Below are the code and all the weights of a small trained network. Each question names an input and a class and asks about switching units off, where a switched-off unit gives its printed mean instead of its output.

import numpy as np


def w(rows, s, z=0):
    codes = np.array(rows[::2]) - 128.0
    scale = np.full(codes.shape[1], s)
    scale[-1] = z or s
    return codes * scale


def norm(h):
    return h / np.sqrt((h * h).mean(-1, keepdims=True) + 1e-5)


def f(y):
    return np.maximum(y, 0)


def log_softmax(a):
    a = a - a.max(-1, keepdims=True)
    return a - np.log(np.exp(a).sum(-1, keepdims=True))


def net(x, mask):
    res = np.array(x, float).reshape(1, 8) / 4 @ E
    u = 0
    for l in range(4):
        y = f(norm(res) @ A[l][:, :-1].T + A[l][:, -1])
        res = res + np.where(mask[u : u + 8], y, B[l][:, -1]) @ B[l][:, :-1]
        u += 8
    return log_softmax(norm(res)[-1] @ U[:, :-1].T + U[:, -1])


A, B = {}, {}
E = w([
[125,127,119,136,115,121,138,129,126,118],'x0',
[121,124,132,118,125,127,124,133,132,125],'x1',
[31,139,204,190,137,64,136,2,184,158],'x2',
[54,53,102,143,58,218,74,82,28,170],'x3',
[181,33,161,231,108,80,29,201,155,155],'x4',
[158,134,156,166,98,211,118,117,189,54],'x5',
[119,130,146,116,137,137,117,138,134,144],'x6',
[133,135,132,132,124,129,130,125,125,133],'x7',
],0.0063)
A[0] = w([
[139,120,124,120,197,28,125,124,15,172,21],'L0N0',
[168,138,167,195,152,253,117,98,208,51,29],'L0N1',
[99,172,121,107,63,97,132,176,181,133,77],'L0N2',
[139,76,151,191,128,90,113,165,126,165,29],'L0N3',
[154,119,121,174,225,161,105,116,113,154,79],'L0N4',
[101,131,126,109,150,15,138,158,41,188,2],'L0N5',
[177,140,128,147,142,126,142,94,127,151,99],'L0N6',
[179,126,127,98,220,142,81,88,151,165,49],'L0N7',
],0.0067,0.0047)
B[0] = w([
[90,114,74,27,27,110,122,143,208,198,190],'L0N0',
[88,101,71,80,59,191,147,151,255,158,254],'L0N1',
[165,144,136,146,163,131,111,95,117,84,148],'L0N2',
[128,87,134,203,172,123,96,175,118,67,195],'L0N3',
[128,139,150,155,116,107,116,145,108,120,136],'L0N4',
[98,101,4,47,48,95,130,119,208,206,190],'L0N5',
[102,139,164,118,141,120,97,146,105,86,140],'L0N6',
[138,140,71,162,120,83,172,116,100,65,134],'L0N7',
],0.0073,0.0041)
A[1] = w([
[214,151,126,81,144,148,175,224,41,141,71],'L1N0',
[131,201,130,44,168,133,198,61,76,147,30],'L1N1',
[74,149,214,177,148,53,165,38,148,172,92],'L1N2',
[101,178,99,81,141,159,165,86,101,57,36],'L1N3',
[221,57,148,164,139,52,88,122,105,162,53],'L1N4',
[188,234,159,108,178,16,152,145,175,102,35],'L1N5',
[82,105,131,149,100,176,95,69,8,164,7],'L1N6',
[135,90,135,143,116,86,103,168,166,104,80],'L1N7',
],0.011,0.0018)
B[1] = w([
[91,105,40,131,164,105,32,28,128,46,221],'L1N0',
[72,221,173,189,111,113,134,219,103,143,227],'L1N1',
[143,119,2,99,156,143,14,126,87,24,241],'L1N2',
[99,178,174,164,161,126,100,195,158,168,206],'L1N3',
[58,221,148,148,133,133,144,189,115,151,198],'L1N4',
[190,8,151,122,156,190,234,86,86,186,255],'L1N5',
[218,41,153,118,181,157,246,105,111,156,204],'L1N6',
[141,158,169,157,180,133,121,147,121,175,211],'L1N7',
],0.0097,0.0081)
A[2] = w([
[162,100,125,138,139,107,82,127,134,152,111],'L2N0',
[85,238,224,169,148,137,130,170,88,120,15],'L2N1',
[186,178,217,123,14,164,118,69,178,51,30],'L2N2',
[128,157,214,238,106,78,86,213,112,145,90],'L2N3',
[120,191,110,99,76,149,190,148,109,97,77],'L2N4',
[138,145,103,126,140,98,37,53,96,7,18],'L2N5',
[179,76,200,120,101,121,180,79,72,129,6],'L2N6',
[187,93,170,133,127,125,143,96,57,110,56],'L2N7',
],0.011,0.0018)
B[2] = w([
[70,196,124,111,140,167,171,116,98,84,183],'L2N0',
[114,176,204,234,135,86,71,121,82,166,240],'L2N1',
[100,127,88,115,16,168,152,194,217,150,170],'L2N2',
[44,254,189,203,166,126,123,120,72,139,255],'L2N3',
[72,95,128,216,182,94,82,150,167,149,168],'L2N4',
[227,106,65,85,85,114,76,125,62,55,247],'L2N5',
[177,104,138,133,175,92,189,164,139,105,183],'L2N6',
[151,132,207,150,135,58,144,132,174,99,190],'L2N7',
],0.0097,0.0065)
A[3] = w([
[153,46,169,124,149,146,191,105,109,147,55],'L3N0',
[124,149,93,70,149,112,78,91,125,96,49],'L3N1',
[84,141,88,19,81,8,152,125,139,229,33],'L3N2',
[134,134,154,127,38,195,128,134,218,120,10],'L3N3',
[191,102,189,103,174,129,204,88,146,130,41],'L3N4',
[115,147,169,122,113,130,104,83,153,138,50],'L3N5',
[142,118,183,127,147,97,216,130,126,182,90],'L3N6',
[127,145,147,116,92,182,143,98,200,115,97],'L3N7',
],0.014,0.0014)
B[3] = w([
[164,151,158,78,183,108,182,160,174,147,249],'L3N0',
[169,110,135,116,83,141,123,82,111,95,229],'L3N1',
[92,133,137,169,24,147,130,105,252,144,222],'L3N2',
[94,134,121,119,64,89,128,75,192,171,241],'L3N3',
[104,57,171,79,132,152,177,153,102,190,254],'L3N4',
[141,135,124,108,94,112,135,168,97,135,152],'L3N5',
[150,118,92,83,135,138,92,110,119,71,244],'L3N6',
[94,121,98,148,83,111,130,132,156,138,199],'L3N7',
],0.015,0.0067)
U = w([
[60,216,167,208,171,129,95,152,76,150,254],'0',
[72,116,90,122,12,144,131,92,254,164,147],'1',
[162,60,164,54,203,159,220,143,134,154,60],'2',
[186,102,37,100,98,152,57,66,66,26,61],'3',
],0.009,0.00061)

Each question gives the input, the list of numbers given to net, and the class t.
The units are the neurons (one row each of A and B). Each row of codes is followed by its name. A weight is (code - 128) times the scale printed after its matrix; where a second scale follows, it is the last column's (A, B and U).
mask holds one flag per neuron, layer by layer. A switched-off neuron (its flag False) gives its mean, the last column of its row in B, instead of its output. The means were averaged over made-up inputs and are rounded, as every weight is.
A unit's drop is (log p(t) with every unit on - log p(t) with that unit switched off) / (log p(t) with every unit on - log p(t) with every unit switched off).
The circuit of an input: a set's keep is (log p(t) with only the set's units on - log p(t) with every unit switched off) / (log p(t) with every unit on - log p(t) with every unit switched off). Starting from the 12 units with the biggest drops (on a tie, the unit counted first), units are removed one at a time, each time the one whose removal leaves the highest keep (on an exact tie, the one counted first), for as long as the keep stays at least 0.8.
circuit, biggest first: the units of the circuit, biggest drop first
most important unit: the unit with the biggest drop
top k neurons: the k neurons with the biggest drops, biggest first
k most important neurons of layer l: the k neurons of layer l with the biggest drops, biggest first
drop of u: that unit's drop, to one decimal
input [-3,0,-8,8,4,-4,-4,4], class 2: top 2 neurons -> [L1N6; L1N2]
input [4,7,2,-7,-2,5,-8,-4], class 2: circuit, biggest first -> [L1N5]
input [-6,3,7,6,3,1,-6,3], class 3: top 2 neurons -> [L1N2; L1N5]
input [-2,-4,-8,-5,7,2,6,2], class 3: top 3 neurons -> [L1N0; L1N1; L1N3]
input [-8,7,-3,-4,-6,-8,0,-6], class 1: top 3 neurons -> [L0N5; L0N0; L3N2]
input [-4,5,-3,-7,-1,-7,-5,-4], class 1: top 2 neurons -> [L0N5; L0N0]
input [4,7,-7,0,6,-5,-1,-5], class 3: top 4 neurons -> [L1N0; L1N1; L1N3; L2N5]
input [-3,-4,-8,2,8,6,-3,-5], class 0: circuit, biggest first -> [L1N4; L2N3]
input [8,7,-5,6,5,-4,8,5], class 2: top 4 neurons -> [L1N6; L1N1; L1N2; L1N3]
input [0,-8,-7,-1,8,0,3,-2], class 0: top 2 neurons -> [L1N4; L1N2]
input [-7,5,8,-1,8,-5,-5,7], class 0: top 4 neurons -> [L1N4; L0N3; L1N0; L1N7]
input [-3,-7,-3,-4,4,0,5,7], class 0: top 2 neurons -> [L1N4; L1N7]
input [8,-5,5,8,4,7,3,3], class 2: circuit, biggest first -> [L1N6; L3N0]
input [8,0,-8,2,-8,-7,-3,4], class 0: most important unit -> L1N1
input [7,8,8,8,6,-7,-6,-6], class 2: top 3 neurons -> [L1N6; L1N0; L0N1]
input [2,0,-3,6,-5,1,-2,4], class 2: 2 most important neurons of layer 1 -> [L1N6; L1N4]
input [-4,8,-7,-1,-2,-8,3,3], class 1: top 4 neurons -> [L0N5; L0N0; L3N2; L1N2]
input [7,1,-5,3,1,-4,-8,6], class 3: top 2 neurons -> [L1N0; L1N5]
input [4,6,7,7,1,-5,6,-6], class 2: top 2 neurons -> [L1N6; L1N0]
input [-6,4,8,-5,-1,2,-7,-5], class 3: most important unit -> L1N2
input [-2,-6,8,7,-4,2,7,6], class 3: top 2 neurons -> [L1N2; L1N5]
input [-5,-1,5,-1,-7,-7,-2,7], class 0: 2 most important neurons of layer 1 -> [L1N1; L1N0]
input [-3,4,-5,-6,-8,-7,0,-8], class 0: 2 most important neurons of layer 1 -> [L1N1; L1N3]
input [-8,-7,-5,3,6,-2,5,6], class 0: 2 most important neurons of layer 1 -> [L1N4; L1N2]
input [-8,-4,-6,-2,5,-8,-4,5], class 1: 2 most important neurons of layer 0 -> [L0N0; L0N5]
input [0,6,8,4,6,-2,3,-7], class 3: 2 most important neurons of layer 1 -> [L1N2; L1N1]
input [1,-5,8,2,-4,1,-3,-6], class 3: circuit, biggest first -> [L1N2]
input [-2,2,3,5,-4,-1,-8,-3], class 2: 2 most important neurons of layer 1 -> [L1N6; L1N4]
input [-2,-2,8,-5,-4,-5,0,-1], class 3: drop of L1N2 -> 1.3
